(90, 107, 48, 120, 118, 56) 56
(156, 75, 70, 96) 96
(143, 118, 147, 144) 144
(120, 117, 133, 40, 93, 114) 114
(157, 125, 86, 96, 147, 40, 154) 154
(82, 85, 48, 77, 87, 53) 53
(69, 113, 82, 57, 157, 51) 51
(36, 68, 135, 102) 102
(101, 98, 100, 145, 160) 160
---
76 138 102 147 89 Answer: 138

107 98 161 96 100 140 104 Answer: 140

88 108 73 140 105 94 99
89 86 72 50 99 74 52
Answer: 108

88 108 115 122 108 107 111
78 129 42 93 35 80 150
79 37 154 156 60 35 39
Answer: 154

114 160 163 113 79 Answer: 160

103 117 50 92 133 74 107 Answer: 117

48 117 50 119 83 165 133 Answer: 133

106 46 48 62 Answer: 62

128 38 151 129 63
70 160 102 147 136
105 62 110 103 82
Answer: 151
---
Q:
array([[141, 106,  95,  91, 102, 102, 112],
       [ 66,  90, 108,  86, 152,  92, 120],
       [ 64,  98,  90, 139,  50,  69,  60]])
A: 60

Q:
array([[123, 164,  73,  79, 107, 117],
       [ 94,  63, 115,  74,  94, 113],
       [160, 112, 152,  88, 123, 121]])
A: 121

Q:
array([[104,  43,  66,  96, 125,  73,  51],
       [ 91, 125, 113,  78,  48,  78, 123],
       [ 75, 109,  84,  98,  51,  76, 115]])
A: 115

Q:
array([[ 64,  58,  63, 150, 101,  90, 142],
       [125,  95,  96, 124, 105,  93, 138],
       [ 92,  83, 129,  47,  72, 102, 111]])
A: 111

Q:
array([[ 89,  82, 107, 102,  89],
       [101, 104,  94,  94, 164],
       [105,  99,  95, 114,  45]])
A: 45

Q:
array([[110, 125, 134,  82, 106],
       [131,  85, 100,  74, 137],
       [152, 134, 117,  84,  86]])
A: 86
---
[[ 78  70 115 140 141 128  81 100 122 110  83]
 [132 128  90 113 118 142  50 104 131  55  59]
 [ 97  86 141  96 100 119  49 110 122  99  52]
 [108  89 139  95 118 104  72  94 118 107  90]
 [123 117  91 137 141 159  49 113 152  54  52]
 [ 62  72  95 132 122 112 113 103 105 115 108]
 [ 68  52 141 106  75 109  72 108 100 125  63]
 [141 149  78  81  89 127  69 109 120  48  77]
 [ 69  88  96  73  75  71 130 121  79 133 119]
 [148  90 146  79  82  90  57  51  55 101  79]] value 110

[[113 126 107  87 126  79 113 120]
 [ 93 104  87  80 136 102 105 138]
 [115 131  91  93 120  77 116 133]
 [ 99  90 106  44 104 116  64 106]
 [104 103  85  71 114 108 111 142]
 [ 93 102  89  80 135 103 110 143]
 [ 99  92 109  57 105 119  53 105]] value 113

[[102 103 113 106 104  90 102 110 114  62]
 [104 106 114  91 106  88 102  98 118  57]
 [ 97 104 123  88  83 106 105  97 115  61]
 [102 102 102  88 106  83  97 101 113  57]
 [113 103 104  96  98  85 105  96 114  63]
 [134 102 103  85  96  80 115  93 103 101]
 [105 102 114  95 106  79 106  98 119  54]
 [105 115 108 100 102  88 107 103 118  56]] value 114

[[ 73 156 120 155  44  51]
 [152  52  45 120 151 143]
 [157 155  76 153 158  50]
 [ 49  48  46 150 106 157]
 [ 54 154 157  42  49  52]] value 44

[[106 115  84  79  98 104  87 119 111 120 105  91 101 105  79]
 [102  72  90  72 104  77  73  79  71  73  89  84  69 104  49]
 [ 98  94 110  93 103  82 122  90 131 125  84 121 104  96 116]
 [ 86  94  84  76 113  74  87 106  89 106  92 100  81  87 119]
 [107  87 104 128 105  93  57 107 124  63 103  67 139 103 129]
 [ 93 105  82 101  99  88  81  89  89 132 113 119  88  92  76]] value 105

[[106 115  95  95 103 118  74  94  99 116 109 127 101]
 [ 43  98 100  79  69  94  73 138 101 125 129 133  86]
 [ 80 133 103 123 103  69  98 105  71 102  95 125  99]
 [ 87 123 112 124  93  80 123 106  80  93 103 130  79]
 [131 141  93 103  64 102  88 165 143 123 149 122  95]
 [ 74 119  99  96  93 129  86  97 104 115  90 131 107]
 [ 52 116  93 110 127  70  95  86  90 134 123  95 117]
 [163 104 154 119  78  98  90 110  41 112  64 133  78]] value 127
---
[[62, 106, 61, 84, 47], [50, 155, 52, 97, 64], [87, 135, 65, 129, 117]] out 47, 87
[159, 127, 153, 89] out 89, 159
[40, 74, 37, 110, 36, 157, 111] out 111, 40
[[142, 119, 44, 82, 149], [154, 91, 155, 66, 99]] out 149, 154
[[114, 53, 65, 95, 73, 109], [81, 84, 100, 71, 154, 103], [124, 134, 125, 127, 113, 73]] out 109, 124
[[98, 62, 137, 155, 106, 129], [94, 150, 84, 72, 128, 77], [77, 71, 122, 151, 119, 120]] out 129, 77
[112, 52, 93, 89, 48, 121, 41] out 41, 112
[152, 102, 153, 159, 130] out 130, 152
[[119, 100, 121, 111, 106, 95, 99], [128, 132, 59, 62, 110, 51, 84]] out 99, 128
[43, 64, 89, 106, 111, 98, 81] out 81, 43
---
[[122, 91, 120, 110, 88, 91, 104],
 [155, 127, 109, 105, 130, 80, 63]] gives 130

[[100, 94, 147, 109, 73, 79, 129],
 [116, 96, 110, 90, 106, 97, 134],
 [141, 106, 100, 80, 79, 107, 117]] gives 141

[55, 148, 115, 87, 129] gives 129

[[121, 108, 52, 109, 131],
 [85, 65, 79, 85, 119]] gives 121

[[122, 106, 113, 106, 103, 96, 85],
 [44, 65, 102, 102, 61, 136, 145],
 [89, 95, 116, 103, 97, 119, 102]] gives 136

[121, 127, 76, 153, 89] gives 127

[83, 39, 92, 114, 76] gives 92

[123, 100, 72, 102, 48] gives 102
---
111   46  129   89  102  103  137 => 89

 52   65  132  133   87
138  142   74   79  149
 99   77  114  128   80
=> 65

124  107  125  129   78  140
151  116  105   89   69   81
143  121  142   96  113   74
=> 74

 81   55   70   58   57
102   62   53   47   61
 92  126  144  143  115
=> 53

114  130  100   85
116  151   85   85
115   36  142   84
=> 84

 78  115   46  125   63  122  158
118   78   43  117   51   81  138
143   83   91  114  100  136  124
=> 46

 95   83   96   99  119   94  101
151  134   52   94   66  101  103
 95  108  116  107   86  108   87
=> 66

129   71   42  126 => 71
